The symbols move the points like this.
ro: J493->J844, J242->J442, J202->J767, J630->J782, J625->J108, J52->J949, J239->J646, J803->J920, J770->J964, J920->J517, J402->J642, J767->J775, J709->J52, J134->J379, J135->J340, J844->J630, J108->J313, J707->J632, J632->J776, J706->J242, J266->J76, J835->J131, J978->J706, J340->J62, J309->J261, J700->J835, J775->J479, J499->J260, J512->J268, J225->J484, J260->J700, J964->J468, J622->J553, J248->J308, J479->J793, J476->J746, J468->J877, J390->J763, J877->J470, J291->J376, J484->J239, J485->J125, J352->J375, J308->J705, J553->J304, J776->J512, J351->J40, J470->J770, J62->J427, J954->J691, J368->J266, J379->J402, J517->J390, J261->J622, J125->J773, J297->J811, J174->J625, J773->J547, J131->J499, J736->J916, J551->J134, J10->J954, J313->J496, J281->J135, J375->J351, J642->J551, J916->J248, J317->J978, J376->J709, J763->J803, J782->J469, J705->J736, J427->J281, J40->J155, J496->J174, J268->J707, J746->J10, J793->J202, J811->J368, J277->J485, J612->J225, J76->J297, J691->J476, J304->J309, J442->J317, J155->J352, J646->J612, J469->J493, J949->J291, J547->J277
pe: J493->J469, J242->J706, J202->J793, J630->J844, J625->J174, J52->J709, J239->J484, J803->J763, J770->J470, J920->J803, J402->J379, J767->J202, J709->J376, J134->J551, J135->J281, J844->J493, J108->J625, J707->J268, J632->J707, J706->J978, J266->J368, J835->J700, J978->J317, J340->J135, J309->J304, J700->J260, J775->J767, J499->J131, J512->J776, J225->J612, J260->J499, J964->J770, J622->J261, J248->J916, J479->J775, J476->J691, J468->J964, J390->J517, J877->J468, J291->J949, J484->J225, J485->J277, J352->J155, J308->J248, J553->J622, J776->J632, J351->J375, J470->J877, J62->J340, J954->J10, J368->J811, J379->J134, J517->J920, J261->J309, J125->J485, J297->J76, J174->J496, J773->J125, J131->J835, J736->J705, J551->J642, J10->J746, J313->J108, J281->J427, J375->J352, J642->J402, J916->J736, J317->J442, J376->J291, J763->J390, J782->J630, J705->J308, J427->J62, J40->J351, J496->J313, J268->J512, J746->J476, J793->J479, J811->J297, J277->J547, J612->J646, J76->J266, J691->J954, J304->J553, J442->J242, J155->J40, J646->J239, J469->J782, J949->J52, J547->J773
ri: J493->J10, J242->J700, J202->J376, J630->J691, J625->J351, J52->J964, J239->J485, J803->J630, J770->J642, J920->J782, J402->J304, J767->J709, J709->J770, J134->J622, J135->J776, J844->J954, J108->J40, J707->J317, J632->J978, J706->J260, J266->J496, J835->J239, J978->J499, J340->J512, J309->J308, J700->J484, J775->J52, J499->J612, J512->J242, J225->J547, J260->J225, J964->J551, J622->J736, J248->J202, J479->J949, J476->J297, J468->J134, J390->J493, J877->J379, J291->J877, J484->J277, J485->J62, J352->J763, J308->J767, J553->J916, J776->J706, J351->J920, J470->J402, J62->J268, J954->J266, J368->J313, J379->J553, J517->J469, J261->J705, J125->J427, J297->J625, J174->J375, J773->J281, J131->J646, J736->J479, J551->J261, J10->J368, J313->J155, J281->J632, J375->J803, J642->J309, J916->J793, J317->J131, J376->J470, J763->J844, J782->J476, J705->J775, J427->J707, J40->J517, J496->J352, J268->J442, J746->J811, J793->J291, J811->J108, J277->J340, J612->J773, J76->J174, J691->J76, J304->J248, J442->J835, J155->J390, J646->J125, J469->J746, J949->J468, J547->J135
zi: J493->J642, J242->J811, J202->J700, J630->J134, J625->J793, J52->J646, J239->J155, J803->J468, J770->J485, J920->J877, J402->J340, J767->J835, J709->J239, J134->J281, J135->J782, J844->J551, J108->J202, J707->J954, J632->J691, J706->J297, J266->J705, J835->J313, J978->J76, J340->J469, J309->J268, J700->J108, J775->J131, J499->J174, J512->J746, J225->J351, J260->J625, J964->J125, J622->J632, J248->J242, J479->J499, J476->J553, J468->J773, J390->J770, J877->J547, J291->J225, J484->J40, J485->J390, J352->J52, J308->J442, J553->J776, J776->J476, J351->J291, J470->J277, J62->J493, J954->J261, J368->J308, J379->J135, J517->J470, J261->J707, J125->J763, J297->J916, J174->J479, J773->J803, J131->J496, J736->J978, J551->J427, J10->J309, J313->J767, J281->J630, J375->J949, J642->J62, J916->J706, J317->J266, J376->J484, J763->J964, J782->J379, J705->J317, J427->J844, J40->J376, J496->J775, J268->J10, J746->J304, J793->J260, J811->J248, J277->J517, J612->J375, J76->J736, J691->J622, J304->J512, J442->J368, J155->J709, J646->J352, J469->J402, J949->J612, J547->J920
lu: J493->J62, J242->J248, J202->J108, J630->J281, J625->J260, J52->J352, J239->J709, J803->J773, J770->J390, J920->J547, J402->J469, J767->J313, J709->J155, J134->J630, J135->J379, J844->J427, J108->J700, J707->J261, J632->J622, J706->J916, J266->J317, J835->J767, J978->J736, J340->J402, J309->J10, J700->J202, J775->J496, J499->J479, J512->J304, J225->J291, J260->J793, J964->J763, J622->J691, J248->J811, J479->J174, J476->J776, J468->J803, J390->J485, J877->J920, J291->J351, J484->J376, J485->J770, J352->J646, J308->J368, J553->J476, J776->J553, J351->J225, J470->J517, J62->J642, J954->J707, J368->J442, J379->J782, J517->J277, J261->J954, J125->J964, J297->J706, J174->J499, J773->J468, J131->J775, J736->J76, J551->J844, J10->J268, J313->J835, J281->J134, J375->J612, J642->J493, J916->J297, J317->J705, J376->J40, J763->J125, J782->J135, J705->J266, J427->J551, J40->J484, J496->J131, J268->J309, J746->J512, J793->J625, J811->J242, J277->J470, J612->J949, J76->J978, J691->J632, J304->J746, J442->J308, J155->J239, J646->J52, J469->J340, J949->J375, J547->J877
da: J493->J313, J242->J277, J202->J402, J630->J174, J625->J782, J52->J261, J239->J268, J803->J76, J770->J308, J920->J297, J402->J202, J767->J642, J709->J309, J134->J479, J135->J260, J844->J496, J108->J469, J707->J646, J632->J612, J706->J547, J266->J763, J835->J62, J978->J773, J340->J700, J309->J709, J700->J340, J775->J551, J499->J281, J512->J484, J225->J776, J260->J135, J964->J705, J622->J949, J248->J470, J479->J134, J476->J351, J468->J736, J390->J368, J877->J916, J291->J553, J484->J512, J485->J442, J352->J954, J308->J770, J553->J291, J776->J225, J351->J476, J470->J248, J62->J835, J954->J352, J368->J390, J379->J793, J517->J811, J261->J52, J125->J317, J297->J920, J174->J630, J773->J978, J131->J427, J736->J468, J551->J775, J10->J155, J313->J493, J281->J499, J375->J691, J642->J767, J916->J877, J317->J125, J376->J304, J763->J266, J782->J625, J705->J964, J427->J131, J40->J746, J496->J844, J268->J239, J746->J40, J793->J379, J811->J517, J277->J242, J612->J632, J76->J803, J691->J375, J304->J376, J442->J485, J155->J10, J646->J707, J469->J108, J949->J622, J547->J706

In the rows, zero is written as 155.

The rows follow the links: the fewer symbols apart two points are, the more alike their rows tend to be.

Each row is also shifted at random along 4 hidden directions that mean nothing.

Some points, each with a row of numbers:
J351: 185,126,149,144,174,149,154,155,190,149,144,148,173,155,103,155,186,175,173,145,127,136,176,157,159,182,141,109,145,145,156
J630: 187,177,179,118,138,188,110,160,187,194,133,228,106,125,171,151,179,171,137,157,119,155,144,166,95,160,183,232,89,153,106
J803: 202,152,209,146,167,158,147,140,166,178,164,192,131,136,139,226,92,157,156,116,110,175,161,166,230,106,162,150,149,120,182
J135: 88,119,176,171,123,173,125,148,191,122,110,168,181,183,119,176,116,124,149,165,150,166,148,131,162,179,137,148,132,124,187
J62: 185,168,126,212,161,157,176,153,109,125,181,147,135,145,187,187,141,115,174,127,203,166,146,170,179,134,139,131,143,192,200
J469: 221,132,122,214,169,159,160,123,139,138,186,140,147,169,164,198,186,169,159,150,174,155,180,208,165,151,140,61,152,188,202
J125: 204,122,189,124,170,144,118,180,201,141,121,218,177,217,140,185,68,136,133,148,164,125,105,53,179,107,132,176,120,111,167
J484: 156,152,153,167,158,152,169,179,173,142,151,154,166,133,131,126,157,144,181,125,156,157,137,139,180,138,98,165,147,137,179
J291: 109,80,134,114,124,131,164,119,185,104,123,134,196,174,106,117,155,171,155,183,151,129,181,134,154,222,145,102,163,139,137
J379: 143,113,149,159,112,154,143,107,187,144,136,153,153,172,154,173,139,164,145,182,157,185,160,166,163,178,163,128,162,137,190
J954: 166,159,132,160,180,153,153,155,122,147,163,163,157,171,168,168,202,158,122,172,176,115,184,181,81,199,192,121,127,203,134
J496: 211,216,155,139,193,141,189,183,97,177,201,144,138,107,162,164,185,157,169,121,148,134,166,191,168,133,175,161,181,181,129
J468: 290,142,132,117,127,156,159,117,158,137,130,185,125,150,147,144,133,169,151,174,190,142,144,123,142,190,166,151,150,144,130
J225: 132,162,175,151,139,176,151,165,182,155,143,159,171,131,132,140,133,130,185,129,133,165,141,150,192,134,122,179,144,118,159
J709: 112,124,111,162,155,117,205,146,92,128,202,83,149,154,153,164,154,156,198,132,172,171,190,180,211,151,164,97,204,179,162
J612: 122,110,101,122,132,148,163,166,153,88,128,139,208,170,100,114,176,110,184,177,185,96,177,137,91,261,163,97,121,186,122
J155: 172,140,176,143,192,122,137,192,157,180,171,147,152,166,153,152,155,173,173,114,139,129,146,133,175,112,135,150,142,154,147
J442: 134,177,170,170,173,146,141,209,157,158,147,159,180,178,172,130,153,141,131,156,173,139,114,106,136,124,138,194,156,150,186
J485: 172,135,118,167,159,148,153,180,138,122,150,151,151,152,164,157,136,140,163,130,209,140,137,135,160,151,130,124,124,179,163
J131: 97,165,137,117,168,148,147,204,152,135,141,156,189,168,144,111,161,117,154,164,177,105,137,131,87,207,164,181,133,168,108
J108: 197,152,119,155,178,148,163,165,154,145,161,122,170,148,152,101,242,194,158,153,168,126,168,165,121,188,125,130,153,173,139
J242: 193,189,149,194,150,184,163,173,169,172,152,151,162,155,171,117,180,123,154,158,165,158,132,141,152,139,121,190,167,129,180
J375: 120,120,178,107,178,137,144,157,176,138,145,157,189,162,92,176,164,154,169,155,115,116,186,145,174,182,167,109,132,141,145
J340: 141,128,144,206,135,177,127,152,188,129,119,162,176,179,159,165,141,144,156,155,175,164,132,123,154,151,109,136,133,145,213
J493: 157,139,125,198,181,150,146,144,132,135,166,154,140,175,174,176,181,172,158,148,173,147,172,196,130,148,172,101,128,201,168
J811: 139,165,159,173,178,158,138,170,176,172,160,124,168,174,161,145,207,173,143,164,133,155,168,175,127,154,142,149,167,169,158
J632: 182,187,127,188,148,183,197,134,102,122,169,160,180,119,164,188,162,91,170,174,190,148,193,197,148,210,171,123,159,197,188
J499: -13,200,200,109,124,182,130,199,174,187,127,170,172,131,123,133,135,138,155,150,103,171,154,136,136,160,163,254,143,131,91
J949: 161,163,175,114,120,139,192,129,146,177,181,145,137,115,131,163,117,146,180,148,132,180,170,163,229,153,170,157,189,127,132
J642: 121,113,136,161,152,140,134,132,145,132,149,153,132,173,189,167,143,179,151,175,182,183,150,142,143,154,169,141,146,185,146
J402: 132,133,142,183,124,144,147,122,149,166,158,153,126,165,187,168,131,185,163,146,159,212,154,161,175,135,147,155,168,169,181

Complete each set of four: the symbols that take the first to the second take the third to the fourth, perhaps in another order.
Answer with the point's name.
108,228,135,123,147,156,166,211,120,175,169,158,129,81,152,110,176,124,184,132,165,146,146,162,93,166,168,256,133,183,92
to 122,140,127,148,168,122,171,177,135,145,167,101,168,174,178,115,182,180,164,172,189,139,155,143,152,181,172,140,185,176,118
as 136,158,148,221,153,168,172,161,152,134,154,139,166,161,178,174,156,119,154,145,170,174,161,163,173,134,126,128,172,158,226
to J553

105,152,149,183,177,151,142,166,131,151,173,136,146,163,190,176,195,166,144,158,161,142,193,194,114,174,185,119,124,205,144
to 206,127,173,156,187,148,151,162,178,177,172,160,152,169,140,176,168,195,167,119,138,159,144,152,206,113,112,146,156,132,188
as 56,169,154,179,125,185,167,157,152,134,148,118,205,143,126,149,174,113,167,172,134,152,188,187,141,192,150,141,170,152,175
to J773

240,190,151,159,171,180,159,148,144,165,158,180,157,142,170,155,200,152,131,179,157,128,168,198,99,203,191,141,131,169,146
to 172,186,136,162,147,147,178,136,110,153,164,156,138,154,197,171,148,142,130,187,190,169,167,156,138,164,205,155,183,185,144
as 162,147,154,125,191,114,168,170,134,147,195,146,169,168,119,179,150,159,155,125,138,123,176,154,178,149,166,98,146,157,142
to J709

197,180,127,171,166,161,195,189,142,154,178,125,174,128,149,122,175,132,178,129,172,154,152,168,173,147,107,152,178,159,183
to 69,143,153,192,128,170,121,168,173,141,135,150,144,148,168,152,146,148,175,126,150,194,152,157,158,136,136,157,117,166,188
as 312,159,170,148,141,169,174,118,165,164,163,178,111,130,169,152,121,187,165,152,154,195,114,141,209,115,129,179,179,117,187
to J916

50,132,165,172,124,188,134,161,189,128,111,171,196,181,132,157,158,121,139,183,135,166,170,147,134,179,146,150,147,137,179
to 132,150,197,148,149,167,167,167,188,150,153,155,177,145,111,177,103,119,189,124,113,181,152,143,231,110,109,156,169,111,205
as 235,129,146,169,142,152,159,146,182,125,137,181,162,137,128,144,139,123,169,146,189,142,136,142,173,174,117,121,140,133,195
to J706

106,149,124,176,186,148,159,188,147,131,149,131,212,197,160,128,181,129,126,158,186,111,151,120,103,187,145,140,156,164,164
to 91,196,128,182,139,184,162,185,146,137,145,137,151,138,172,95,215,142,172,155,174,154,156,184,104,190,127,210,152,191,129
as 185,208,173,143,144,156,187,124,145,166,183,146,160,139,161,150,142,140,134,190,155,162,158,165,166,168,190,166,198,144,151
to J705

112,144,149,213,161,163,153,151,114,134,164,144,158,162,171,202,101,115,172,125,185,164,157,159,202,109,142,125,154,177,223
to 137,141,120,143,160,121,179,159,131,147,155,108,173,177,158,108,180,189,162,163,193,134,159,132,129,174,149,144,180,183,129
as 204,186,151,115,157,130,196,152,116,165,194,138,159,135,173,149,137,157,162,159,169,145,143,142,167,148,167,175,200,164,120
to J844

205,154,184,162,146,163,161,146,164,135,149,153,172,137,110,157,128,133,167,120,147,157,152,139,216,135,103,136,163,116,194
to 187,199,169,207,182,171,164,185,122,165,179,162,126,141,199,184,127,134,151,136,184,178,122,141,188,73,137,179,156,163,205
as 169,157,149,147,126,159,166,121,155,153,155,163,152,169,173,151,164,153,121,197,156,154,162,163,120,201,199,173,164,169,130
to J376

173,170,207,173,157,169,127,155,203,190,131,188,159,172,143,182,167,169,119,178,107,153,153,162,169,130,143,157,148,115,197
to 122,133,133,208,153,172,144,168,172,121,125,156,202,192,165,128,182,148,138,178,176,142,149,150,113,173,134,139,138,168,197
as 109,120,175,182,153,169,126,130,174,153,145,166,154,179,129,199,152,167,173,152,128,172,197,189,175,174,157,100,126,146,193
to J340

119,126,187,175,169,161,121,153,205,184,144,173,131,194,161,176,157,186,145,144,126,175,143,151,164,121,140,153,116,137,182
to 80,140,145,179,155,166,105,174,186,176,115,166,162,174,182,126,235,198,142,174,134,145,156,173,65,187,155,184,120,174,131
as 176,158,190,164,214,136,141,187,174,193,154,146,178,217,176,155,168,187,106,167,136,120,130,120,137,115,161,143,148,148,165
to J313

268,186,141,115,165,133,183,165,128,163,180,157,156,151,176,114,156,173,130,181,187,127,116,119,151,160,167,182,190,160,113
to 182,177,169,109,162,162,153,155,168,181,161,175,134,105,129,141,168,162,161,129,107,148,163,183,142,150,161,173,133,150,117
as 122,163,129,170,149,145,162,138,125,148,160,134,147,172,207,152,152,174,136,175,184,168,141,162,128,154,190,174,168,193,150
to J266

17,127,143,152,149,171,148,134,143,137,148,152,151,130,133,201,169,131,169,154,119,156,215,219,136,213,199,97,121,196,137
to 171,176,167,129,156,158,161,168,171,152,133,167,209,153,114,132,132,112,135,165,152,121,140,125,143,176,141,175,159,126,155
as 79,169,172,144,113,171,155,108,151,167,169,167,108,115,174,191,121,149,175,158,126,223,172,194,190,130,196,193,171,160,142
to J174

102,174,178,180,178,160,139,178,170,184,165,144,142,151,180,142,220,190,150,147,109,177,150,188,141,121,134,192,156,149,153
to 106,134,171,182,158,151,159,174,132,150,175,149,134,148,158,217,100,130,189,95,166,190,148,151,247,79,136,141,150,159,193
as 208,144,190,179,127,171,142,111,199,168,137,172,156,192,170,160,106,165,114,194,146,174,136,139,174,127,163,154,188,98,197
to J40

